Below is a small trained network, with its code and all its weights. Each question gives an input and a target symbol and asks what happens when units are switched off, that is, made to give their printed mean instead of their output.

import numpy as np


def w(rows, s, z=0):
    codes = np.array(rows[::2]) - 128.0
    scale = np.full(codes.shape[1], s)
    scale[-1] = z or s
    return codes * scale


def f(y):
    return y / 2 * (1 + np.tanh(0.7978845608 * (y + 0.044715 * y**3)))


def softmax(a):
    e = np.exp(a - a.max(-1, keepdims=True))
    return e / e.sum(-1, keepdims=True)


def log_softmax(a):
    a = a - a.max(-1, keepdims=True)
    return a - np.log(np.exp(a).sum(-1, keepdims=True))


def net(x, mask):
    ids = ['εζηθξσφψ'.index(c) for c in x.split()]
    T = len(ids)
    res = E[ids] + P[:T]
    u = 0
    for l in range(2):
        q, k, v = (res @ M[l].T for M in (Q, K, V))
        z = softmax(np.where(np.tri(T) > 0, q @ k.T / 2**0.5, -1e9)) @ v
        res = res + np.where(mask[u], z, O[l][:, -1]) @ O[l][:, :-1]
        u += 1
        y = f(res @ A[l][:, :-1].T + A[l][:, -1])
        res = res + np.where(mask[u : u + 8], y, B[l][:, -1]) @ B[l][:, :-1]
        u += 8
    return log_softmax(res[-1] @ U[:, :-1].T + U[:, -1])


Q, K, V, O, A, B = {}, {}, {}, {}, {}, {}
E = w([
[192,130,102,211],'ε',
[125,54,116,7],'ζ',
[156,138,119,148],'η',
[185,126,111,162],'θ',
[103,114,112,186],'ξ',
[235,116,133,64],'σ',
[69,89,125,102],'φ',
[61,40,118,224],'ψ',
],0.015)
P = w([
[116,181,123,82],'0',
[161,108,60,95],'1',
[105,123,158,87],'2',
[178,88,62,134],'3',
[106,119,188,102],'4',
[201,76,68,164],'5',
[111,104,208,116],'6',
[218,68,68,194],'7',
[113,89,228,128],'8',
[210,42,67,216],'9',
[109,96,251,146],'10',
[190,81,64,161],'11',
],0.019)
Q[0] = w([
[116,174,123,131],'L0H1',
[127,74,3,134],'L0H1',
],0.012)
K[0] = w([
[116,104,111,91],'L0H1',
[68,253,30,81],'L0H1',
],0.015)
V[0] = w([
[205,125,140,73],'L0H1',
[104,252,122,152],'L0H1',
],0.012)
O[0] = w([
[187,254,186,182,208],'L0H1',
[17,209,93,140,2],'L0H1',
],0.0092,0.0013)
A[0] = w([
[223,138,93,127,87],'L0N1',
[116,117,246,167,191],'L0N2',
[60,74,120,151,56],'L0N3',
[175,194,156,100,87],'L0N4',
[131,63,82,81,137],'L0N5',
[72,191,176,76,34],'L0N6',
[188,78,16,100,254],'L0N7',
[195,95,64,36,140],'L0N8',
],0.012,0.006)
B[0] = w([
[92,75,120,83,190],'L0N1',
[207,37,52,20,206],'L0N2',
[202,153,124,189,154],'L0N3',
[141,92,216,242,149],'L0N4',
[171,178,139,84,179],'L0N5',
[223,232,227,94,132],'L0N6',
[2,178,225,216,255],'L0N7',
[155,110,87,243,182],'L0N8',
],0.0073,0.015)
Q[1] = w([
[114,255,36,202],'L1H1',
[65,67,84,34],'L1H1',
],0.0059)
K[1] = w([
[229,255,61,172],'L1H1',
[158,11,93,176],'L1H1',
],0.0067)
V[1] = w([
[237,132,29,254],'L1H1',
[167,212,194,129],'L1H1',
],0.0081)
O[1] = w([
[188,233,116,251,169],'L1H1',
[199,43,2,93,253],'L1H1',
],0.0095,0.0056)
A[1] = w([
[95,66,93,96,12],'L1N1',
[4,130,130,165,108],'L1N2',
[116,78,164,100,205],'L1N3',
[107,182,193,167,33],'L1N4',
[55,174,221,112,28],'L1N5',
[79,157,70,99,175],'L1N6',
[87,155,166,121,232],'L1N7',
[131,73,93,183,108],'L1N8',
],0.015,0.011)
B[1] = w([
[190,43,97,186,163],'L1N1',
[238,194,105,121,205],'L1N2',
[82,162,78,146,205],'L1N3',
[107,31,78,66,161],'L1N4',
[48,98,93,160,140],'L1N5',
[95,151,176,130,169],'L1N6',
[113,74,253,136,160],'L1N7',
[91,159,165,77,254],'L1N8',
],0.014,0.019)
U = w([
[69,120,187,250,183],'ε',
[73,181,97,209,96],'ζ',
[131,155,162,135,12],'η',
[41,153,150,71,253],'θ',
[84,75,112,124,156],'ξ',
[115,141,120,27,152],'σ',
[167,78,171,95,16],'φ',
[129,132,83,158,154],'ψ',
],0.014,0.0064)

Each question gives the input, a string of symbols that net reads in full, and the target symbol t.
The units are the heads (2 rows each of Q, K, V and O) and the neurons (one row each of A and B). Each row of codes is followed by its name. A weight is (code - 128) times the scale printed after its matrix; where a second scale follows, it is the last column's (O, A, B and U).
mask holds one flag per unit, layer by layer, with each layer's heads first. A switched-off unit (its flag False) gives its mean, the last column of its rows in O or B, instead of its output. The means were averaged over made-up inputs and are rounded, as every weight is.
A unit's drop is (log p(t) with every unit on - log p(t) with that unit switched off) / (log p(t) with every unit on - log p(t) with every unit switched off).
most important unit: the unit with the biggest drop
k most important neurons: the k neurons with the biggest drops, biggest first
top k neurons in layer l: the k neurons of layer l with the biggest drops, biggest first
input η ψ ε, target ε: 2 most important neurons	[L0N7 L0N3]
input ζ η η η σ, target φ: most important unit	L0N7
input θ ψ ξ η φ θ σ η η η, target θ: 3 most important neurons	[L0N7 L1N8 L0N6]
input ξ η η ε, target η: top 2 neurons in layer 0	[L0N7 L0N6]
input ψ η θ η θ η ξ ψ φ, target ε: 4 most important neurons	[L0N8 L1N2 L1N8 L1N3]
input ψ η η ψ ψ ψ, target φ: top 3 neurons in layer 1	[L1N2 L1N4 L1N7]
input η η σ ξ θ σ η ψ σ ψ φ φ, target ξ: 2 most important neurons	[L0N6 L0N2]
input ξ ψ ξ ε φ σ, target η: top 2 neurons in layer 0	[L0N7 L0N8]
input ψ ε θ ζ, target φ: 3 most important neurons	[L0N8 L1N4 L1N2]
input ψ θ ψ η η ψ, target φ: top 3 neurons in layer 1	[L1N4 L1N2 L1N7]
input σ θ θ ψ η σ ψ ξ η ξ, target σ: 4 most important neurons	[L1N8 L0N7 L0N4 L0N6]
input ψ θ ψ η η η φ θ ζ θ η φ, target φ: top 4 neurons in layer 1	[L1N4 L1N2 L1N7 L1N3]
input ξ ε ξ η σ ψ ψ θ, target η: top 2 neurons in layer 1	[L1N2 L1N7]
input η ψ ε ξ θ ε η ψ ψ η φ θ, target ξ: top 4 neurons in layer 0	[L0N6 L0N8 L0N3 L0N2]
input σ θ σ ψ σ, target ε: 3 most important neurons	[L0N8 L1N2 L0N3]
input η η ψ ξ, target ξ: 4 most important neurons	[L0N6 L1N1 L0N8 L1N2]
input θ θ ε σ η, target φ: 2 most important neurons	[L0N7 L0N4]
input ζ ψ η ψ ψ ψ σ η, target ε: 4 most important neurons	[L0N8 L0N7 L1N2 L0N6]
input ξ ψ ξ φ ε ψ η σ θ φ ζ ξ, target η: 2 most important neurons	[L1N2 L0N6]
input η ξ ε ψ ψ φ, target ξ: 4 most important neurons	[L0N6 L1N1 L0N2 L0N8]
input θ θ η ζ ψ σ ψ η ξ ξ, target θ: top 3 neurons in layer 0	[L0N7 L0N6 L0N8]
input θ θ η η σ η η η η, target σ: top neuron in layer 1	[L1N1]
input ζ η ζ η η ξ θ ε σ η η ε, target ε: most important unit	L0H1
